[ 72 -65   1 -48  76] | 1, 76

[-57  23   6  32 -31  11  86] | 32, 86

[ 35  89  64 -51  72] | 64, 89

[[-13 -25  58  10  27]
 [-25 -13  14 -15  20]
 [ 60   2 -18  43 -78]] | 14, 60

[ 5 55 87 80 38] | 87, 87

[ 78  33 -32  16  69 -55  19] | 16, 78

[-24 -83   7 -27 -62 -54  -3] | -27, 7

[-56  24  44 -86  56] | 44, 56
---
[121 158 150 208  17 117] value 150

[4408 9601 9476 4770 5276 1681] value 5276

[2811 8090 5307 4878 8874] value 5307

[ 16  -1  36 -38  24  -2  28] value 24

[[70 51 63 59 86 25 81]
 [37 55 80 73 87 65 48]] value 81

[365 202 260 184 911] value 260
---
[[-39  72   4  16  29  -2  11]
 [  7  66 -40   4  84  15  24]
 [-24 -65 -54   0  74  -3  40]] value 84

[[ 53 -29 -26 -17]
 [ 10   0 -85  10]
 [  7 -77 -18 -45]] value 0

[[-38   8 -16   0  15  -7  20]
 [-66 -19  -8  55 -61 -12  24]
 [-30 -32   1  14 -37 -17  33]] value -61

[[-74 -29   0 -11]
 [ -8   0 -37 -68]
 [-18 -74 -21   0]] value 0

[[ -9   8  -4 -26  69 -44 -51]
 [-16   0  57  21   6  53  18]
 [-40 -38 -38  11  -8  19 -32]] value 6

[[-13 -28 -24  25 -19 -20]
 [-16 -16  -8  -4  44  42]
 [ 20  45  24 -45 -12 -68]] value -4

[[ 65  21 -17 -28   2  28]
 [  7   0 -50  30  37  47]
 [ 30  30 -49  61  78 -13]] value 30

[[-19  11  50  -7 -60 -20]
 [-10 -21 -14  68 -33  17]
 [  0 -25 -30  66 -16  24]] value 68

[[ 25  57  76 -54]
 [ 31  58  30  76]
 [ 67  76 -49   5]] value 58
---
Input:
[[638 602 641 575 630 572 705 579 610 647 545]
 [384 622 348 487 738 634 556 494 214 695 743]
 [616 155 487 288  89 582 655 787 412 517 475]
 [351 643 236 512 608 676 519 494 195 776 704]
 [395 663 334 600 500 708 432 543 286 922 495]
 [605 399 292 413 933 781 345 823 827 549 485]
 [461 866 669 400 586 351 544 799 610 533 505]
 [671 602 627 562 695 551 755 579 610 663 535]
 [406 663 501 662 435 729 394 567 358 987 396]
 [549 582 613 600 565 634 469 592 592 533 634]
 [616 155 543 275 197 572 668 787 412 517 485]
 [428 663 487 637 478 697 432 567 394 906 455]]
Output: 638

Input:
[[3 5 5 5 5 5 5 6 4 5 5 6 4 5 6]
 [5 4 7 6 6 5 4 6 5 5 4 4 4 5 5]
 [6 4 7 5 5 6 4 6 6 4 5 5 4 5 5]
 [0 5 5 5 5 4 7 6 4 4 5 5 5 6 5]
 [3 5 5 6 5 5 7 6 6 5 5 8 5 4 4]
 [5 5 4 2 5 6 9 5 4 5 5 6 4 7 5]
 [7 5 5 4 4 5 2 6 6 5 5 4 3 5 6]
 [4 5 5 5 4 6 5 4 5 5 5 4 5 8 5]
 [4 5 6 6 5 5 3 4 6 5 5 3 4 2 5]
 [2 6 5 6 5 5 5 6 4 5 5 6 6 9 4]
 [4 5 5 5 4 4 8 5 4 5 5 5 4 7 4]]
Output: 3

Input:
[[187 176 184 161 172 156 178 192 186 155 160 167 158]
 [171 210 178  99 180 147 116 144 189  83 164 143 141]
 [176 220 163 102 177 175  86 127 212  47 158 123 154]
 [184 162 219 151 148 181 161 185 211 182 150 243 214]
 [164 147 187 124 128 187 162 219 176 180 133 233 165]
 [178 219 143 135 129 200  84 122 228  33 152 123 143]
 [154 166 180 114 132 184 159 219 194 147 140 213 153]
 [153 165 177 113 134 187 161 221 193 147 137 213 156]
 [179 222 171  95 190 170  90 129 206  52 157 124 158]
 [178 174 197 177 181 173 201 188 188 175 156 166 155]
 [173 193 182 123 163 134 156 164 177 125 166 161 126]
 [178 224 176  90 197 165  95 135 205  56 160 119 156]]
Output: 187

Input:
[[-411 -338 -234  -67   77  276  391]
 [ 535  670  752  805  854  851  787]
 [-114 -236 -368 -431 -456 -448 -419]
 [ 883  854  788  679  569  463  317]
 [ 178  341  471  645  735  786  855]
 [ 216   47 -121 -221 -315 -443 -500]
 [ 747  690  532  398  258   79  -72]
 [-508 -445 -415 -347 -203 -114   69]
 [ 762  827  831  849  808  705  602]
 [ 523  427  238  111  -71 -165 -315]
 [-383 -453 -466 -465 -454 -356 -229]]
Output: -411

Input:
[[  -4  438  -24  650   81  486   83  249  368 -244 -123 -126]
 [ -25  464   -4  658  100  566   68  268  298 -220 -168 -124]
 [ 413   56   37  300  -41  707  348  156  577 -585 -143 -396]
 [ 440  159   49  353  -51  644  290  100  590 -578  -78 -356]
 [ 448  200   47  371  -52  616  267   75  587 -579  -61 -346]
 [ 300   78  457  613 -127  373  271   22  529 -255  175  -76]
 [ 448  244   43  375  -27  594  247   39  551 -601  -57 -335]
 [ 469  303   47  417  -55  552  213   17  583 -579   -6 -309]
 [  11  386   28  608  115  484   59  131  461 -268    4 -196]
 [ 444  282   43  372  -13  575  240    1  525 -607  -52 -329]]
Output: -4

Input:
[[-323 -483 -569  180  663 -340  665 -651]
 [-120  -58  310  561  557 -431 -248  292]
 [-272 -272  824  803 -447  938  118  691]
 [-422  201  803   -4 -431  950  992 -476]
 [  86 -220  169  225  665  268  397 -621]
 [ 475  646 -325  -64 -105  359    9  482]
 [ 455 -549 -476  544  628  426   40  252]
 [-752  338  568  616  369  859  266  179]
 [-354  406  818  587  567 -208  571 -277]
 [ 193  215 -151  104 -456  506  530  714]
 [ 728  307 -305 -243 -375 -113 -417 -483]
 [ 608 -514  451  461 -157 -289  171 -437]]
Output: -323
